Below is a small trained network, with its code and all its weights. Each question gives an input and a target symbol and asks what happens when units are switched off, that is, made to give their printed mean instead of their output.

import numpy as np


def w(rows, s, z=0):
    codes = np.array(rows[::2]) - 128.0
    scale = np.full(codes.shape[1], s)
    scale[-1] = z or s
    return codes * scale


def norm(h):
    return h / np.sqrt((h * h).mean(-1, keepdims=True) + 1e-5)


def f(y):
    return np.maximum(y, 0)


def softmax(a):
    e = np.exp(a - a.max(-1, keepdims=True))
    return e / e.sum(-1, keepdims=True)


def log_softmax(a):
    a = a - a.max(-1, keepdims=True)
    return a - np.log(np.exp(a).sum(-1, keepdims=True))


def net(x, mask):
    ids = ['ΛΞΦαγεζηθπτω'.index(c) for c in x.split()]
    T = len(ids)
    res = E[ids] + P[:T]
    q, k, v = (norm(res) @ M[0].T for M in (Q, K, V))
    z = softmax(np.where(np.tri(T) > 0, q @ k.T / 2**0.5, -1e9)) @ v
    res = res + np.where(mask[0], z, O[0][:, -1]) @ O[0][:, :-1]
    y = f(norm(res) @ A[0][:, :-1].T + A[0][:, -1])
    res = res + np.where(mask[1:9], y, B[0][:, -1]) @ B[0][:, :-1]
    return log_softmax(norm(res)[-1] @ U[:, :-1].T + U[:, -1])


Q, K, V, O, A, B = {}, {}, {}, {}, {}, {}
E = w([
[92,113,125,81,74],'Λ',
[238,11,106,134,110],'Ξ',
[143,25,166,167,205],'Φ',
[164,156,121,156,122],'α',
[75,158,94,183,164],'γ',
[166,158,118,154,121],'ε',
[167,165,124,158,120],'ζ',
[2,249,164,130,88],'η',
[132,177,122,82,192],'θ',
[162,176,131,159,119],'π',
[80,87,98,189,64],'τ',
[146,185,148,159,118],'ω',
],0.023)
P = w([
[140,180,11,91,101],'0',
[139,169,60,99,107],'1',
[133,165,84,102,112],'2',
[130,162,103,104,115],'3',
[126,159,116,105,115],'4',
[122,155,129,109,115],'5',
[120,156,143,113,117],'6',
[117,153,158,114,118],'7',
[112,156,177,124,121],'8',
[118,148,189,126,123],'9',
[116,143,203,129,121],'10',
[119,139,220,131,129],'11',
[115,128,240,133,132],'12',
[122,120,247,136,130],'13',
],0.015)
Q[0] = w([
[118,18,108,48,193],'H1',
[29,32,81,12,32],'H1',
],0.012)
K[0] = w([
[236,158,56,141,97],'H1',
[138,249,41,122,44],'H1',
],0.014)
V[0] = w([
[194,159,169,3,233],'H1',
[152,139,149,224,211],'H1',
],0.0078)
O[0] = w([
[204,188,104,64,193,140],'H1',
[165,152,12,186,162,253],'H1',
],0.011,0.00029)
A[0] = w([
[131,125,132,133,132,90],'N1',
[56,185,114,136,176,136],'N2',
[130,122,118,147,252,133],'N3',
[91,142,115,187,104,97],'N4',
[163,145,55,136,170,2],'N5',
[102,79,72,105,179,56],'N6',
[103,15,95,120,85,128],'N7',
[80,168,120,93,152,148],'N8',
],0.017,0.0077)
B[0] = w([
[133,167,159,141,101,128],'N1',
[241,108,96,175,133,254],'N2',
[40,168,3,39,96,236],'N3',
[90,122,112,137,219,210],'N4',
[68,45,176,103,95,171],'N5',
[24,142,219,128,245,136],'N6',
[168,109,203,150,120,203],'N7',
[121,137,156,113,160,229],'N8',
],0.013,0.0082)
U = w([
[97,132,205,26,60,139],'Λ',
[233,103,156,122,124,253],'Ξ',
[24,90,141,80,182,70],'Φ',
[96,113,104,121,55,87],'α',
[120,79,67,197,231,109],'γ',
[105,115,107,115,49,101],'ε',
[122,129,105,133,61,79],'ζ',
[59,211,160,144,133,147],'η',
[179,158,154,8,210,206],'θ',
[166,145,98,151,80,42],'π',
[48,58,137,183,99,233],'τ',
[199,144,109,146,171,18],'ω',
],0.015,0.0047)

Each question gives the input, a string of symbols that net reads in full, and the target symbol t.
The units are the heads (2 rows each of Q, K, V and O) and the neurons (one row each of A and B). Each row of codes is followed by its name. A weight is (code - 128) times the scale printed after its matrix; where a second scale follows, it is the last column's (O, A, B and U).
mask holds one flag per unit, heads first, then neurons. A switched-off unit (its flag False) gives its mean, the last column of its rows in O or B, instead of its output. The means were averaged over made-up inputs and are rounded, as every weight is.
A unit's drop is (log p(t) with every unit on - log p(t) with that unit switched off) / (log p(t) with every unit on - log p(t) with every unit switched off).
The circuit of an input: a set's keep is (log p(t) with only the set's units on - log p(t) with every unit switched off) / (log p(t) with every unit on - log p(t) with every unit switched off). Starting from all 9 units, units are removed one at a time, each time the one whose removal leaves the highest keep (on an exact tie, the one counted first), for as long as the keep stays at least 0.8.
units of the circuit, in order: the units of the circuit, biggest drop first
most important unit: the unit with the biggest drop
top k neurons: the k neurons with the biggest drops, biggest first
drop when u is switched off: that unit's drop, to one decimal
input ω η η θ η ζ, target η: units of the circuit, in order => [N2, H1, N7, N3]
input ω γ ε ε, target γ: units of the circuit, in order => [H1, N4]
input Λ α η π ω Ξ π, target Ξ: units of the circuit, in order => [N3]
input π τ η ζ θ α τ η γ θ Ξ γ α, target γ: top 2 neurons => [N4, N3]
input ζ Λ Ξ τ η η π, target η: top 2 neurons => [N2, N7]
input θ η η ω ε, target η: top 4 neurons => [N2, N3, N5, N7]
input τ Ξ θ α, target θ: top 2 neurons => [N2, N3]
input θ ζ Λ γ θ θ θ η Λ ω, target Λ: top 2 neurons => [N2, N4]
input γ θ θ γ α ζ, target γ: top 2 neurons => [N3, N4]
input η π η α η ω θ ω α η α, target η: top 3 neurons => [N2, N7, N5]
input Ξ ε η θ γ Ξ θ α ω ζ α τ γ ω, target γ: drop when H1 is switched off => 1.1
input η η Λ η ω, target η: drop when N8 is switched off => 0.0
input Λ γ π, target γ: drop when N4 is switched off => 0.6
input ε θ Λ τ α, target τ: drop when H1 is switched off => 0.7
input γ θ θ η π, target η: most important unit => N2
